The rows lie along a hidden order. The number after each row says roughly how far along it the row is, from 0 to 10. A new part has a new order.
[-0.14 -1.34  0.00 -0.33 -1.37 -0.96 -1.37  0.55  0.25 -2.66 -1.95  0.35
 -0.35  2.25 -1.63  1.31  0.49  1.90  2.90 -0.85 -0.61  0.47  3.32  0.92
 -5.90  0.55 -2.67  0.62 -0.72  0.24  2.25 -1.60  7.17  0.37 -2.18 -0.19
 -0.32  3.64  2.59 -2.57 -5.73 -1.93  2.34  0.46 -1.64 -0.97 -6.64 -2.46
 -0.10  3.14 -2.42  4.15 -2.43  1.57  2.93 -1.76  3.01 -1.29 -0.50  1.66
  1.11 -1.13] | 3
[ 0.99 -0.15 -5.07  3.95  2.50 -0.41  0.32 -1.78 -1.46  1.08  0.61  3.31
 -0.20 -0.22 -3.75 -2.01 -2.79  0.64 -2.31  0.97  1.68  2.90  2.25  2.65
 -4.53  1.69  0.54  1.23 -1.66 -5.98 -1.13  2.56 -6.44  1.37  3.81  2.03
  1.30  3.97 -0.46  1.63  1.11 -2.70  4.24  1.66  4.56 -2.94  6.84 -0.59
 -2.97  1.78 -8.36 -3.04 -0.09 -7.07  3.54 -1.81  0.94 -0.94 -4.03  1.00
 -1.39  1.82] | 7
[ 1.61  0.17  2.77  1.80  2.27  1.63  0.51  1.03  1.34  0.58  1.70 -2.94
  3.62  2.55  1.11  2.90  1.64 -1.04  0.44 -1.74  4.91 -4.30  3.32 -1.71
 -4.46  2.02  1.98 -1.02 -1.32  6.38  3.13  2.09 -2.56 -1.86 -3.22  0.38
 -1.38 -2.57 -3.31 -2.66  4.61 -0.85 -2.55  1.15 -3.90  3.27 -1.74 -1.70
  1.31 -6.07 -1.84 -0.53  2.58 -0.72 -5.17  3.96 -5.42 -0.81  7.62 -1.16
  2.92 -0.25] | 0
[ 2.78  3.18 -1.95  3.31  0.60  2.45  3.65  1.39 -4.79 -1.37 -2.22  0.65
 -1.54 -1.96  1.81  3.77  0.53  0.19 -1.88  3.25  1.45  1.73 -4.79 -6.54
 -4.63  2.34  0.95  0.35 -3.07 -3.72 -0.38  3.71 -0.15 -1.26 -3.07  3.48
 -3.13 -1.17  1.72  0.73  7.24 -1.71 -4.41 -0.50  3.75  3.96  6.82  2.91
 -1.32 -0.55  4.67  2.03 -4.78  2.85 -0.16 -2.41  3.36 -0.83  4.49 -3.70
 -4.63  0.56] | 6
[-0.65 -0.48 -1.68  7.47  2.64  2.37 -0.32 -1.31  0.00 -0.42 -0.64  0.18
 -0.38 -3.53 -2.62 -2.21 -2.10  1.07 -1.96 -1.15  3.69 -1.48  2.70  2.54
 -5.05  1.95  0.13  0.11 -4.51 -0.89  0.29  3.31 -6.63  1.68  1.70  1.20
  1.12  1.17 -2.51  0.84  1.56 -2.57  0.45  2.13  0.72 -0.93  9.99  1.24
 -2.26  0.63 -9.99 -4.46  0.86 -6.79  1.42 -1.26 -0.37 -4.18  3.00  1.06
 -1.79  0.75] | 7
[ 0.57  4.04 -2.01  1.44  1.10 -0.28  3.08 -1.84  3.22  5.47 -0.21  5.32
  4.64  4.80 -1.47  3.86 -1.97  0.20  0.18  4.17  1.81  3.87  1.83 -0.74
 -4.31  1.52  5.07  0.41 -4.79 -2.59 -2.22  1.40 -0.30 -0.93  1.49  1.13
  4.64  3.22 -1.09  0.81  5.80 -0.03  0.55  5.08  0.90  0.27 -0.92 -2.85
 -3.15  2.48  4.13  0.39  1.93 -5.54 -1.12 -1.44  3.47 -1.38 -3.78  0.70
  0.93  4.04] | 9
[-4.38  2.30  3.23 -0.08 -2.29  0.89 -1.52 -0.88  4.20 -0.18  2.64 -0.35
  1.71 -0.50 -3.36  0.97  0.28  1.83  1.91 -0.71 -2.66 -1.80  1.71  2.82
 -0.27 -1.19  1.57  0.55 -1.51  1.71 -0.86 -2.27  5.01 -0.94 -0.73 -1.17
  4.43  0.03  2.84 -1.43 -4.17  1.71 -0.18  4.50 -3.49  1.18 -4.53 -0.69
  1.96  5.45 -0.79  0.05  0.76  0.47 -0.73 -1.77  4.11 -2.12 -1.61  2.75
  0.90  1.30] | 5
[ 2.04  0.55  1.27  1.78 -1.49  6.22 -0.61  0.43  3.41 -1.30  4.26 -2.41
  0.22  3.05 -3.74  2.25  3.77  0.23 -2.73  4.88  5.66 -3.29  2.61  0.09
 -0.75  1.99  4.12 -0.48 -4.05  3.36  3.27 -0.60 -0.30 -3.20 -4.82 -1.85
 -0.12  1.38  4.12 -0.03  4.09 -3.65  3.40  5.62 -3.27  1.54  1.32 -1.79
  2.55  3.95  2.33 -3.82 -1.67 -2.54 -1.96  0.24 -0.69  0.10  3.39 -0.41
  3.05  4.73] | 3
[ 5.97 -0.09 -1.97 -0.38  2.36  2.44  0.93  1.84 -4.22 -0.90 -3.42  2.34
  1.14  0.59 -0.50  0.53  0.76 -0.21 -2.50  2.83  4.67  0.98 -1.27 -3.51
 -8.01  2.82  1.63 -1.55  0.32 -2.38  1.73  1.66 -1.05 -0.48 -1.96  2.63
 -3.46  0.24  2.50  1.29  4.83 -3.26  1.05  0.22  3.46  0.12  9.07 -0.70
 -0.68  0.76 -1.64 -1.52 -3.68 -0.84  1.09  0.33 -0.04 -0.21  3.06 -3.14
 -0.94  0.74] | 4
[-0.34 -2.90  0.06  2.26 -2.67  1.84 -2.66  0.18  3.76 -3.22  3.15 -4.57
 -2.31  4.39 -3.76  0.19  2.42  1.17  0.60  0.27  3.71 -1.91  5.60  3.20
 -0.38  1.00 -2.00  1.41 -3.55  3.57  4.31 -1.40  3.01 -0.22 -4.13 -2.57
 -1.26  3.05  2.56 -2.63 -4.15 -2.03  5.32  1.45 -4.70 -0.99 -7.17 -3.03
  1.84  2.77 -4.10  1.37 -1.01 -1.33  2.33  0.19 -3.46 -0.37  2.03  1.48
  3.78  1.08] | 0
[ 4.99  0.14 -5.44  2.43  2.91 -0.94  0.63  0.36 -4.75 -1.66 -0.27  6.34
 -3.25 -1.43 -0.11  1.66  0.14 -1.49 -3.33  1.25  2.66  2.08 -0.50 -2.21
  4.31  0.47  1.58  1.63  2.77 -9.99 -0.69  2.61  0.63 -0.77 -0.36 -0.27
 -2.23 -0.03  2.57  0.48  4.36  0.43 -0.65 -2.46  5.45  1.24  7.91  0.47
  0.43 -1.62 -2.20 -0.17 -3.19 -2.69  4.25 -0.31  0.04 -2.85  0.69 -5.20
 -3.01  2.20] | 5
[-2.44  2.61  2.96  2.79 -3.35  4.72 -1.05 -0.25  4.95 -2.04  6.62 -6.56
 -0.84 -3.16 -4.20  3.06  1.50 -0.47 -2.95  0.20 -0.90 -4.54  5.16 -0.55
  3.21  0.44  0.90  1.45 -2.69 -1.65 -2.07  1.26 -0.48 -2.03 -1.87  0.34
  3.16 -2.55  1.03 -0.63  3.78 -2.10 -3.24  4.24 -2.72  4.76 -3.76  0.81
  3.71  2.01  4.25 -0.66  1.61 -2.32 -2.70 -2.21 -2.41  1.94  2.88 -1.05
  2.14  3.56] | 6
[-0.17 -1.04 -1.24  6.38  0.59  1.30 -2.41 -0.45  0.16 -4.10  2.41 -2.00
 -5.03 -6.38 -1.77  0.37 -1.33 -1.52 -3.44 -3.20  0.63 -3.11  5.29  0.20
  5.44 -0.42 -2.49  2.43  4.33 -8.71 -2.00  3.47 -2.57  0.70  1.06 -0.55
  0.11 -1.83 -2.29 -0.40  2.21 -2.83 -3.92 -1.85  0.67  1.90  4.24  1.90
  1.05 -3.59 -7.22 -0.51  1.18 -6.15  2.41 -1.33 -4.94 -1.23  4.36 -2.94
 -0.87  1.22] | 5
[-5.53  1.57  1.16  3.70 -4.55  2.20 -0.10 -1.31  9.45  0.96  0.46 -1.93
 -1.56  0.74 -0.71  3.93  0.66  0.95  1.09  2.62  0.00  0.26  2.94  1.14
  6.97 -0.87  0.34  0.71 -4.48  1.94 -0.90 -1.83  6.52  0.01 -2.77 -2.65
  4.26  1.01 -0.07 -1.84 -0.92  1.72 -1.28  4.21 -6.29  0.86 -5.37 -1.32
  1.52  7.50  6.26  2.20  1.91 -0.89 -0.42 -4.18  2.30 -2.40  1.93  0.59
  3.02  2.58] | 7
[ 3.27  2.10 -0.78  1.64  1.52  3.89  1.68  0.50 -1.01 -1.42  6.17 -1.89
  1.67  0.34 -4.13  1.94  2.30 -0.46 -4.00  1.14  2.64 -3.25  1.39 -1.08
 -1.05  2.87  4.33  0.26 -0.44 -1.32  0.66  2.61 -5.08 -3.53 -2.13  2.33
 -0.51 -1.29  2.41 -0.11  6.33 -1.74  1.11  3.20  2.64  3.23  3.27  0.14
  2.87 -1.08  0.46 -4.45 -1.33 -1.03 -2.37  0.74 -2.13  1.39  1.83 -2.26
  0.20  3.21] | 3
[ 1.53 -0.63 -0.85 -0.87 -1.70  4.80  1.15  0.30  5.67  1.68 -0.36 -2.67
 -1.01  1.38  1.29  3.77  2.45 -2.66 -4.13  4.14  3.63 -1.50  1.11 -2.89
  8.09  0.93  2.03 -1.80  2.76  1.36 -0.41  0.18 -0.98 -1.52 -2.02 -0.49
 -0.01 -0.81 -3.43  0.12  7.54 -0.20 -0.41  1.61 -1.05  0.19 -0.22 -1.30
  1.69  0.95  9.99 -2.44  1.94  0.50 -5.19 -0.67 -5.70  3.78  3.11 -4.05
  4.45  2.81] | 5
[-1.13  4.78  1.14  2.44 -2.24 -0.48 -1.37 -0.07 -2.90 -4.09  7.04 -2.80
 -0.42 -3.32 -9.43  1.28 -0.67  2.05 -0.09 -1.29 -5.39 -0.47  2.00  0.10
 -4.37  0.72 -0.40  4.32 -5.81 -9.61 -3.05  1.42  2.61 -1.15 -0.38  2.34
  2.57 -0.94  7.62  0.23 -0.93 -3.30 -1.43  2.82  3.17  5.56 -5.25  1.64
  2.09  3.64 -4.58  3.36 -2.71 -1.48  4.45 -3.33  5.22  0.17 -3.40  1.02
 -2.91  2.36] | 6
[-2.46  4.45  2.09  3.45  0.60  3.50  2.57 -0.34 -0.61 -1.20  5.04 -5.05
  1.80 -5.15 -2.15  2.41  0.21  0.25 -2.29 -1.97 -3.02 -4.39  0.24 -1.91
 -2.44  1.38  2.17  0.79 -1.99  0.16 -2.54  4.04 -5.85 -2.70 -0.29  3.95
  1.67 -3.47 -2.09 -1.61  4.76 -1.28 -5.44  2.72  2.25  5.29  2.61  3.87
  1.82 -3.38 -0.19 -2.65  0.93  1.70 -5.20 -1.49 -0.15  1.66  3.10 -0.74
 -2.54  0.50] | 5
[ 0.38  2.61  3.61 -2.48 -1.45  3.04 -1.22  0.20  0.73  2.15 -7.30  1.78
  2.04 -2.49  1.79  1.22 -1.94 -0.49 -1.50  4.35  0.27  1.32  0.18 -3.75
 -9.42 -0.26  0.37 -1.99 -2.09 -1.30 -2.05 -0.34  1.02  1.14  1.72  1.62
  3.34  2.13 -1.19  3.94  5.39 -4.15 -3.68  3.78 -0.77 -1.24  4.24 -0.40
 -3.82  3.93  6.14  1.26  0.21 -4.78 -2.94 -2.44  1.71  3.10 -1.50  1.40
  0.82  1.83] | 10
[ 0.30 -1.53 -2.93  6.73  1.65  1.07  2.57  0.04  1.83 -2.02  3.75 -4.57
 -2.22  0.83  1.56  4.04  1.39 -1.37 -1.42 -3.17  2.91 -3.44  3.73 -1.12
  5.25  1.80 -0.94  2.25 -0.15  1.16  1.74  4.86 -2.94 -1.32 -3.11 -0.01
 -3.56 -1.73 -6.06 -4.69  2.56 -0.33 -1.94 -2.66 -0.89  2.90 -3.25  0.34
  1.70 -7.76 -0.10  0.38  2.11  1.11 -2.23  0.94 -6.85 -0.69  8.15 -4.24
  1.06 -0.75] | 0
[ 1.01 -1.52 -2.07 -1.08 -0.84  0.90  0.84  0.18  0.38  1.42  2.08 -5.35
  1.87  3.00 -3.41 -2.91 -0.26  1.03 -1.32  1.18  0.68  1.57 -1.38  1.75
 -3.51  2.87 -1.11 -0.82 -2.37  3.82  0.79  0.42 -6.14  1.52  0.47  2.83
 -1.01  0.67  0.48  1.26  1.35 -3.23  6.32  0.42  2.72 -2.28 -1.18 -0.94
 -0.66  2.81 -0.39 -2.83  0.55  1.92  1.03 -1.01 -1.88  4.57 -1.87  1.55
  1.70 -1.04] | 4
[-3.30  3.10 -0.72 -0.21 -3.82  0.25  1.30  0.03  0.38 -3.42  2.07 -1.92
 -3.38 -3.81 -1.50  4.00  0.70  0.84 -0.50 -0.29 -7.58  0.12 -0.93 -2.04
  5.56 -0.91 -1.81  2.52  1.22 -5.72 -3.69  0.67  6.11 -1.33 -0.68  2.06
  1.27 -0.53  2.10 -1.62 -1.55  0.55 -4.26 -0.05  3.06  3.36 -7.56  2.29
  2.46  2.67  9.99  4.04 -2.14  6.20 -0.19 -5.47  3.73  2.43 -2.43 -1.88
 -2.21 -0.01] | 6
[ 0.68  0.76 -3.91  2.35  3.10 -5.88  3.74 -0.48 -1.96  3.95 -3.42  6.51
  2.11  4.92  2.97  0.67 -2.17  0.88  4.91 -0.26  1.45  5.46 -3.86 -0.19
 -0.99  0.32  1.52  0.43 -2.74  0.38  0.81  0.95  2.86  1.28 -0.38 -0.48
 -1.25  0.47 -1.18 -1.29 -1.16  4.19  0.09 -2.55  0.41 -0.23 -0.42 -0.79
 -3.00 -1.49 -3.27  3.41 -0.26  2.30  3.05  1.37  4.37 -6.68  0.63 -0.45
 -2.75 -2.17] | 3
[ 2.50  2.18  1.51  2.52  1.92  4.38 -1.03 -0.31  0.61  0.48  0.54  1.66
  1.60 -2.03 -1.39  1.34 -0.14 -1.27 -3.69  2.27  4.40 -2.37  3.70 -1.69
 -5.50  1.15  3.61 -0.56 -1.59 -2.99 -0.33  1.88 -4.47 -1.27  0.63  0.47
  2.04  0.05 -0.54  1.97  7.26 -2.51 -2.47  4.60 -0.63  1.50  8.64 -0.39
 -0.68 -0.64 -2.90 -3.29  0.85 -8.46 -2.87  0.79 -1.97 -0.58  2.20 -0.62
  0.70  4.08] | 7
